How the items are linked:
%: Z900->Z722, Z507->Z476, Z848->Z605, Z639->Z58, Z668->Z79, Z992->Z676, Z846->Z744, Z450->Z380, Z459->Z703, Z832->Z53, Z558->Z866, Z665->Z520, Z585->Z630, Z573->Z981, Z698->Z217, Z633->Z614, Z703->Z342, Z850->Z516, Z528->Z206, Z190->Z877, Z155->Z656, Z676->Z992, Z294->Z294, Z797->Z479, Z411->Z226, Z630->Z53, Z853->Z846, Z981->Z155, Z772->Z190, Z744->Z848, Z851->Z375, Z476->Z851, Z790->Z832, Z684->Z374, Z711->Z79, Z913->Z846, Z811->Z790, Z367->Z913, Z847->Z799, Z217->Z948, Z656->Z573, Z50->Z913, Z636->Z900, Z247->Z485, Z576->Z109, Z72->Z452, Z58->Z79, Z122->Z507, Z452->Z847, Z375->Z221, Z109->Z516, Z206->Z479, Z799->Z285, Z866->Z711, Z877->Z724, Z285->Z866, Z724->Z853, Z635->Z507, Z605->Z516, Z188->Z848, Z221->Z992, Z255->Z11, Z479->Z72, Z948->Z656, Z406->Z434, Z570->Z698, Z52->Z528, Z835->Z744, Z53->Z442, Z516->Z772, Z766->Z794, Z485->Z635, Z226->Z485, Z991->Z450, Z614->Z570, Z520->Z639, Z11->Z221, Z79->Z406, Z374->Z367, Z195->Z665, Z840->Z50, Z434->Z294, Z863->Z558, Z794->Z247, Z380->Z605, Z765->Z766, Z442->Z411, Z342->Z255, Z722->Z255
^: Z900->Z633, Z507->Z847, Z848->Z576, Z639->Z520, Z668->Z722, Z992->Z900, Z846->Z226, Z450->Z633, Z459->Z711, Z832->Z374, Z558->Z991, Z665->Z585, Z585->Z507, Z573->Z698, Z698->Z570, Z633->Z558, Z703->Z636, Z850->Z155, Z528->Z848, Z190->Z605, Z155->Z948, Z676->Z255, Z294->Z668, Z797->Z507, Z411->Z846, Z630->Z476, Z853->Z772, Z981->Z217, Z772->Z744, Z744->Z190, Z851->Z558, Z476->Z799, Z790->Z206, Z684->Z247, Z711->Z570, Z913->Z913, Z811->Z528, Z367->Z479, Z847->Z226, Z217->Z991, Z656->Z380, Z50->Z851, Z636->Z863, Z247->Z411, Z576->Z835, Z72->Z794, Z58->Z668, Z122->Z452, Z452->Z58, Z375->Z122, Z109->Z52, Z206->Z744, Z799->Z485, Z866->Z992, Z877->Z528, Z285->Z846, Z724->Z516, Z635->Z442, Z605->Z981, Z188->Z656, Z221->Z711, Z255->Z520, Z479->Z766, Z948->Z450, Z406->Z703, Z570->Z221, Z52->Z724, Z835->Z877, Z53->Z367, Z516->Z188, Z766->Z109, Z485->Z53, Z226->Z832, Z991->Z294, Z614->Z722, Z520->Z630, Z11->Z639, Z79->Z459, Z374->Z797, Z195->Z847, Z840->Z900, Z434->Z840, Z863->Z11, Z794->Z811, Z380->Z614, Z765->Z576, Z442->Z913, Z342->Z665, Z722->Z188

The rows follow the links: the fewer symbols apart two items are, the more alike their rows tend to be.

Item, then a row for it; each showing differs a little:
Z811 -> [397,344,339,117,-4,154,-85,131,-200,140,-176,686,-734,261,415,-55,14,678,-72,546,-219,-102,476,586,-163,179,-224,-381,88,-494,165,-885,-157,-653,260,-4,112,432,40,467,-92,538,33,237,-194,814,211,-314,168,63,-91,-812,-326,-344,468,-337]
Z913 -> [-232,-55,128,-348,370,344,-109,132,752,28,-39,291,456,65,-151,-470,469,216,-143,-11,-18,-312,-316,-78,-448,-495,518,-716,200,-69,-266,112,475,457,495,97,-969,683,418,-459,1094,-69,-242,35,-79,-131,-564,-55,598,-176,-292,124,181,-335,262,-28]
Z558 -> [71,-409,-390,-401,245,-1,121,-39,44,354,278,-4,384,309,10,-160,298,-539,-70,189,258,121,-188,451,-210,653,879,293,-223,-94,472,435,326,-146,-37,93,-70,318,121,-525,11,-1023,-337,-136,651,-785,-259,545,-759,83,-1,278,40,23,-39,-474]
Z676 -> [109,-54,3,-323,375,-176,-389,52,-787,111,65,346,80,383,634,8,50,-467,8,738,501,-185,-74,121,176,255,-260,536,236,-371,-20,104,-555,-43,425,172,-226,392,123,-747,-53,-343,-275,-340,-151,-754,-49,941,-447,-303,-442,530,207,324,-276,-455]
Z722 -> [449,-141,328,-26,-46,-405,-177,228,-490,486,7,-124,373,-377,365,168,-95,-1066,70,113,286,-564,164,-282,-462,994,-98,728,-155,-469,195,68,-231,94,-54,-339,-68,-19,428,-777,64,-250,-117,-44,-59,-231,-213,773,-295,-176,100,224,-306,680,-438,-306]
Z221 -> [-713,287,-243,-352,325,-24,-28,7,-508,-165,110,67,82,725,233,200,-268,-95,-21,361,55,229,-553,250,603,-35,-154,424,254,294,233,372,-227,-129,3,728,221,-73,-353,-179,-920,-392,-79,-569,162,-587,-173,379,-492,-325,45,320,532,446,-216,-606]
Z848 -> [233,-163,-77,631,-526,-49,162,-46,-136,-422,43,-429,-258,-43,263,-103,-155,852,-94,167,323,-537,251,299,418,139,102,88,-306,-1019,560,163,-239,206,398,-449,390,-14,-190,598,-123,770,12,460,84,80,370,210,108,753,89,-325,-902,-492,-24,160]
Z992 -> [-121,61,-18,-427,427,-131,-245,54,-742,78,162,316,136,582,510,-73,-29,-262,4,608,375,-78,-323,377,271,253,2,501,160,-318,193,262,-451,-95,455,340,-251,321,49,-768,-297,-398,-265,-358,74,-739,-223,885,-432,-434,-378,453,266,404,-201,-638]
Z797 -> [322,171,195,-352,280,270,-192,-79,159,303,-94,873,-560,90,-8,-125,301,338,19,252,-358,629,408,355,-437,-393,48,-714,179,513,-205,-856,111,-648,-242,186,-167,297,120,387,306,-247,82,38,-92,505,391,-696,-228,-218,-186,-442,249,-475,704,13]
Z485 -> [-394,228,157,-370,399,424,-220,-74,416,-192,-174,316,167,125,-383,-234,192,410,-9,-85,-247,361,-316,-266,-89,-1097,-40,-827,379,607,-698,-138,173,373,201,278,-569,217,45,-26,615,108,36,-131,-313,189,-44,-575,538,-350,-422,210,632,-286,297,219]
Z684 -> [-20,497,774,-422,293,203,-220,189,60,249,-316,813,-118,174,25,-203,104,217,-136,188,-527,48,59,-22,-503,-370,-154,-713,265,-34,-403,-793,-161,-8,303,279,-482,331,397,-50,623,483,73,-160,-387,757,-85,-409,513,-466,-402,-425,398,-159,252,-233]
Z155 -> [166,54,470,239,-390,-126,226,-68,-316,435,-326,-600,707,-70,-264,154,-262,-249,-287,-557,-355,249,304,-570,-84,171,141,158,-403,-479,93,237,-213,1042,-221,-378,565,-544,315,147,80,603,-12,-225,367,177,502,-122,-517,508,68,-182,-180,-437,-615,-85]
Z656 -> [210,18,529,162,-381,-217,249,7,-355,544,-355,-520,611,65,-208,167,-236,-343,-243,-463,-396,241,286,-532,-87,237,243,186,-445,-496,88,215,-271,984,-246,-366,584,-488,295,106,66,617,42,-324,357,124,524,-68,-594,441,16,-218,-184,-380,-508,-163]
Z630 -> [632,-334,-232,-24,94,91,-450,-186,-96,91,159,198,-137,-540,-16,-23,378,-289,265,152,364,688,259,-377,-199,-585,-436,-165,271,902,-756,-67,-7,-119,-321,-336,-278,-139,46,-59,683,-500,234,-182,-223,-447,440,-61,-248,-206,-379,769,330,-250,229,1039]
Z342 -> [458,9,166,171,-31,-293,-473,171,-575,-45,72,114,-81,-727,446,255,38,-759,290,198,443,-156,186,-580,-80,-53,-904,437,110,234,-636,-198,-547,-57,-167,-401,-233,-298,123,-530,174,-13,203,-120,-593,-74,-72,409,127,-588,-303,613,129,694,-225,410]

Each walk starts at a row. The symbols on each line, taken left to right, move it on to the next item.
Each answer is a row, close to the row of the item it stands for.
---
[-159,501,650,-272,278,300,-229,143,83,49,-271,711,-21,242,-48,-190,142,328,-177,63,-473,40,-5,16,-309,-684,-145,-872,309,137,-457,-659,-60,143,316,368,-510,419,299,11,442,410,46,-169,-479,800,-21,-579,532,-495,-413,-289,501,-113,315,-232]
^ % ^ ^ ^ ^ % ^ %
[-947,38,-503,-316,344,310,31,-108,325,-566,153,-182,269,606,-173,-183,168,554,-70,-19,50,145,-753,117,573,-846,242,-198,427,486,-87,745,160,369,351,643,-364,208,-369,-113,-79,-256,-189,-235,-31,-593,-384,70,279,-22,-203,505,540,-71,77,4]
% ^ % ^ % ^ % % ^
[-842,326,112,-63,99,-239,-18,266,-49,-468,-14,-295,-71,57,77,472,-551,-268,147,-266,-250,-332,-439,-273,301,82,-747,365,359,361,-171,33,23,-167,-121,435,120,-294,-373,-216,-841,164,233,-47,-343,385,-814,-23,595,-474,330,-8,484,977,-270,-288]
---
[-16,1,301,-150,22,-251,224,35,-548,615,-83,-206,680,439,-19,110,-210,-729,-275,-47,-134,27,-45,-85,-17,819,415,560,-390,-597,415,267,-137,517,-141,104,340,-146,350,-448,-247,-222,-249,-437,509,-412,-4,456,-891,181,86,-38,-32,105,-524,-796]
^ ^ ^ % ^ % % % ^
[310,-110,415,149,-327,-176,256,-69,-308,617,-243,-491,697,6,-136,-32,-168,-446,-296,-298,-259,49,236,-363,-212,510,579,234,-487,-716,308,278,-152,910,-252,-403,515,-422,463,-71,147,238,-52,-221,503,-83,367,209,-741,532,146,-132,-311,-418,-506,-335]
^ ^ % ^ % ^
[789,-231,-16,165,-57,-250,-555,-76,-514,146,76,243,-162,-668,295,191,142,-675,348,326,449,194,303,-477,-122,-114,-791,341,169,375,-664,-215,-521,-111,-183,-451,-147,-296,116,-387,348,-112,307,-89,-555,-324,405,309,-210,-380,-295,673,65,262,-86,707]
---
[-255,305,540,3,-256,-65,282,-85,-506,406,-400,-489,620,242,-260,213,-443,-225,-293,-519,-591,463,64,-556,194,-27,81,202,-290,-278,55,218,-185,960,-324,84,669,-666,76,304,-337,518,-29,-462,374,278,405,-119,-575,345,67,-168,96,-176,-639,-498]
% % ^ ^ ^
[285,-363,-17,-342,61,-183,116,65,-143,625,43,40,607,235,44,-157,175,-770,-182,173,143,-137,91,139,-345,864,831,267,-382,-555,451,225,174,51,9,-157,70,313,370,-538,263,-596,-293,-140,634,-624,-67,640,-777,187,12,23,-248,-28,-168,-531]
^ % ^ ^ ^ ^ ^ %
[320,-185,253,-146,-170,-183,313,10,-11,833,-176,-287,778,-23,-192,-86,40,-663,-161,-421,-239,157,292,-127,-418,735,738,264,-542,-526,370,177,186,461,-302,-347,379,-103,530,-228,272,-231,-185,-86,578,-199,185,241,-746,382,136,-120,-244,-381,-367,-386]
---
[-148,25,394,77,-318,-183,319,-52,-289,632,-394,-485,721,205,-373,176,-404,-403,-355,-584,-549,382,71,-483,-151,355,357,174,-362,-277,176,214,-125,777,-420,-109,670,-495,142,147,-186,335,-14,-357,522,43,288,-194,-608,379,292,-245,21,-238,-631,-400]
^ % ^ ^ % %
[-952,399,-33,-216,186,-88,62,101,-247,-465,-8,-187,84,470,-29,307,-607,-59,42,-157,-220,27,-639,-49,573,-32,-410,459,316,292,48,219,-93,-1,-157,754,233,-299,-401,-100,-1013,-14,-24,-330,-87,20,-582,56,234,-293,261,112,561,825,-431,-593]
% ^ % % ^ % ^ ^
[135,-478,-786,-329,342,318,-18,-433,381,-44,326,94,-75,-18,-266,-107,383,80,260,18,160,756,-30,159,186,-543,442,-194,83,1048,-173,257,391,-272,-495,-19,-106,29,-319,203,158,-826,-43,-67,248,-661,305,-208,-427,46,-72,577,281,-278,507,666]
---
[-186,130,222,-368,444,410,-153,69,486,14,-68,275,374,107,-288,-343,352,255,-89,-15,-234,-84,-365,-355,-280,-910,104,-775,304,243,-598,17,230,606,441,200,-860,399,289,-333,958,115,-89,-205,-250,126,-335,-357,648,-344,-341,159,417,-319,199,322]
% % ^ ^ ^ % ^ % ^ ^
[210,42,-1,516,-320,56,165,-2,-68,-432,37,39,-648,113,356,-89,-113,993,-103,351,275,-517,317,447,185,86,3,-188,-148,-800,481,-309,-164,-212,615,-275,175,209,-249,563,-265,629,-24,621,-94,333,308,-129,346,447,111,-624,-788,-311,167,67]
% ^ ^ ^ ^ ^ % % % ^
[-733,439,355,-127,-76,-112,352,-66,-553,101,-256,-321,453,547,-197,275,-449,-81,-324,-370,-613,410,-341,-326,449,-62,-79,177,5,26,34,277,-286,692,-283,418,644,-571,-172,135,-807,391,-49,-512,242,202,81,-72,-489,56,-4,-102,450,131,-586,-631]
---
[215,-142,84,-191,104,-278,-266,293,-289,190,63,192,225,-130,387,138,45,-976,73,169,446,-749,-61,-26,-324,791,-192,631,65,-268,-24,49,-61,-238,269,-34,-373,297,403,-950,145,-464,-142,-84,-142,-303,-650,751,78,-407,-99,272,-17,696,-178,-439]
% ^ % ^ % % ^
[666,-140,-18,193,-58,-337,-491,73,-651,48,128,207,-325,-685,382,297,5,-708,411,141,430,152,294,-477,-47,-14,-971,475,199,537,-490,-293,-553,-167,-271,-404,-31,-309,20,-275,94,-33,287,-173,-480,-163,249,322,-179,-447,-267,594,156,549,-83,515]
^ ^ ^ % ^ % ^ ^
[225,-275,-76,-293,241,-222,-54,132,-212,404,222,243,397,72,334,-103,276,-796,7,313,484,-468,-10,292,-410,854,457,405,-176,-521,341,136,67,-200,247,-63,-304,414,500,-762,311,-678,-287,-48,233,-504,-475,849,-299,-189,-64,288,-131,302,-178,-485]
---
[173,302,590,-339,299,279,-304,97,162,286,-280,812,8,56,-15,-277,400,194,-121,222,-331,-40,159,47,-692,-337,30,-825,285,-71,-440,-676,44,-138,338,121,-681,673,537,-252,899,99,-90,5,-317,544,-111,-392,469,-287,-425,-262,226,-351,390,-204]
^ ^ % % % ^ % % ^
[-599,40,22,-110,189,340,93,8,580,-510,33,-260,343,326,-106,-376,146,763,-128,-41,59,-498,-534,-177,323,-987,91,-501,252,-84,-291,407,102,628,674,212,-648,331,-5,-175,471,468,-125,-36,-308,-35,-344,-97,853,27,-210,296,266,-205,15,308]
% ^ ^ % ^ % ^ % ^
[146,-146,-234,574,-437,21,177,-59,51,-514,138,-222,-584,17,327,-34,-65,998,-26,215,427,-501,280,552,447,66,10,-72,-185,-829,594,54,-63,-175,598,-280,230,69,-327,579,-231,620,-74,438,-40,45,321,146,250,579,151,-426,-848,-390,194,95]
---
[-528,316,398,-322,318,389,-137,51,414,-187,-225,267,309,216,-225,-202,184,370,-205,-88,-338,-162,-380,-255,-89,-889,-126,-768,383,100,-528,-56,50,516,519,249,-687,368,205,-177,764,472,-38,-79,-408,348,-327,-329,773,-314,-311,94,470,-259,73,92]
% % % ^ % ^ % ^ %
[-72,-122,-306,625,-347,73,167,-70,121,-700,167,-437,-347,-52,267,-100,-1,1024,-21,139,480,-672,-16,354,620,-177,-21,110,-120,-747,486,300,-117,113,503,-188,189,-56,-396,480,-146,712,-149,549,4,-52,163,238,443,578,70,-212,-674,-339,39,271]
% ^ % % % %
[-114,-152,-328,620,-387,-11,213,-49,240,-698,152,-660,-279,6,190,-114,-43,942,-30,85,522,-674,3,124,533,-275,12,60,-68,-699,345,529,-17,347,605,-358,177,58,-310,476,-76,757,-95,420,-123,-177,60,266,484,657,80,-166,-675,-361,-23,320]
